Below are the code and all the weights of a small trained network. Each question names an input and a class and asks about switching units off, where a switched-off unit gives its printed mean instead of its output.

import numpy as np


def w(rows, s, z=0):
    codes = np.array(rows[::2]) - 128.0
    scale = np.full(codes.shape[1], s)
    scale[-1] = z or s
    return codes * scale


def f(y):
    return y / 2 * (1 + np.tanh(0.7978845608 * (y + 0.044715 * y**3)))


def log_softmax(a):
    a = a - a.max(-1, keepdims=True)
    return a - np.log(np.exp(a).sum(-1, keepdims=True))


def net(x, mask):
    res = np.array(x, float).reshape(1, 7) / 4 @ E
    y = f(res @ A[0][:, :-1].T + A[0][:, -1])
    res = res + np.where(mask, y, B[0][:, -1]) @ B[0][:, :-1]
    return log_softmax(res[-1] @ U[:, :-1].T + U[:, -1])


A, B = {}, {}
E = w([
[130,27,98,244,116],'x0',
[93,78,175,133,126],'x1',
[205,175,210,105,67],'x2',
[254,43,125,47,184],'x3',
[81,249,178,148,211],'x4',
[86,69,207,124,197],'x5',
[214,156,158,251,113],'x6',
],0.0059)
A[0] = w([
[78,110,140,29,91,192],'N0',
[103,129,141,109,92,204],'N1',
[134,48,142,65,144,162],'N2',
[127,106,73,162,134,154],'N3',
[162,153,142,184,138,186],'N4',
[119,164,140,128,92,252],'N5',
[151,150,161,150,114,142],'N6',
[113,154,100,45,126,169],'N7',
[85,146,104,163,168,204],'N8',
[151,186,134,147,100,149],'N9',
[131,127,58,162,151,174],'N10',
[150,136,132,183,78,205],'N11',
[173,89,153,125,174,152],'N12',
[202,176,119,179,99,159],'N13',
[151,81,138,142,112,143],'N14',
[163,164,171,122,141,114],'N15',
[77,121,180,161,114,204],'N16',
[131,71,72,151,157,110],'N17',
[92,160,76,132,120,183],'N18',
[115,127,107,158,96,174],'N19',
[8,127,112,152,172,183],'N20',
[147,151,150,139,172,96],'N21',
],0.014,0.0047)
B[0] = w([
[156,98,131,147,2,226],'N0',
[182,115,136,60,80,161],'N1',
[87,95,139,214,55,230],'N2',
[87,142,115,89,126,181],'N3',
[182,183,208,40,110,189],'N4',
[200,140,135,47,118,192],'N5',
[155,113,214,104,73,157],'N6',
[174,77,116,144,83,211],'N7',
[145,181,157,23,151,205],'N8',
[125,133,165,66,149,180],'N9',
[164,176,137,116,113,189],'N10',
[136,150,152,48,116,196],'N11',
[25,80,102,169,72,189],'N12',
[159,143,183,79,126,209],'N13',
[35,124,102,143,91,169],'N14',
[133,114,159,147,113,166],'N15',
[147,151,131,37,149,190],'N16',
[96,186,149,177,101,194],'N17',
[139,146,107,61,123,189],'N18',
[158,222,71,74,165,165],'N19',
[157,198,130,68,174,255],'N20',
[108,120,132,115,110,149],'N21',
],0.0066,0.0091)
U = w([
[152,171,2,98,154,205],'0',
[102,149,60,229,105,6],'1',
[177,165,165,123,198,94],'2',
[64,40,119,242,95,36],'3',
[194,127,177,136,58,244],'4',
[172,92,58,201,93,108],'5',
],0.0094,0.0019)

Each question gives the input, the list of numbers given to net, and the class t.
The units are the neurons (one row each of A and B). Each row of codes is followed by its name. A weight is (code - 128) times the scale printed after its matrix; where a second scale follows, it is the last column's (A, B and U).
mask holds one flag per neuron, in row order. A switched-off neuron (its flag False) gives its mean, the last column of its row in B, instead of its output. The means were averaged over made-up inputs and are rounded, as every weight is.
A unit's drop is (log p(t) with every unit on - log p(t) with that unit switched off) / (log p(t) with every unit on - log p(t) with every unit switched off).
The circuit of an input: a set's keep is (log p(t) with only the set's units on - log p(t) with every unit switched off) / (log p(t) with every unit on - log p(t) with every unit switched off). Starting from the 12 units with the biggest drops (on a tie, the unit counted first), units are removed one at a time, each time the one whose removal leaves the highest keep (on an exact tie, the one counted first), for as long as the keep stays at least 0.8.
units of the circuit, in order: the units of the circuit, biggest drop first
unit that matters most: the unit with the biggest drop
top k neurons: the k neurons with the biggest drops, biggest first
drop when u is switched off: that unit's drop, to one decimal
input [-7,8,-8,-2,-1,1,8], class 0: units of the circuit, in order => [N13, N2]
input [1,-7,-4,7,3,-8,-5], class 5: units of the circuit, in order => [N20, N7, N8, N4]
input [1,-7,6,-7,3,4,-1], class 2: unit that matters most => N0
input [8,-1,2,0,5,1,4], class 2: units of the circuit, in order => [N0, N2]
input [6,-2,-4,-3,-4,-1,5], class 0: units of the circuit, in order => [N19, N2]
input [-7,5,-2,-6,-3,-4,0], class 0: units of the circuit, in order => [N2, N4]
input [-6,5,-8,2,4,6,-8], class 4: top 3 neurons => [N0, N2, N7]
input [-8,-6,-2,1,1,0,-5], class 4: top 2 neurons => [N0, N7]
input [7,2,-5,-8,5,3,1], class 2: drop when N4 is switched off => 0.1
input [6,-5,2,-4,-2,-2,-5], class 0: drop when N14 is switched off => 0.0
input [6,5,6,-2,-3,0,-6], class 3: drop when N8 is switched off => 0.2
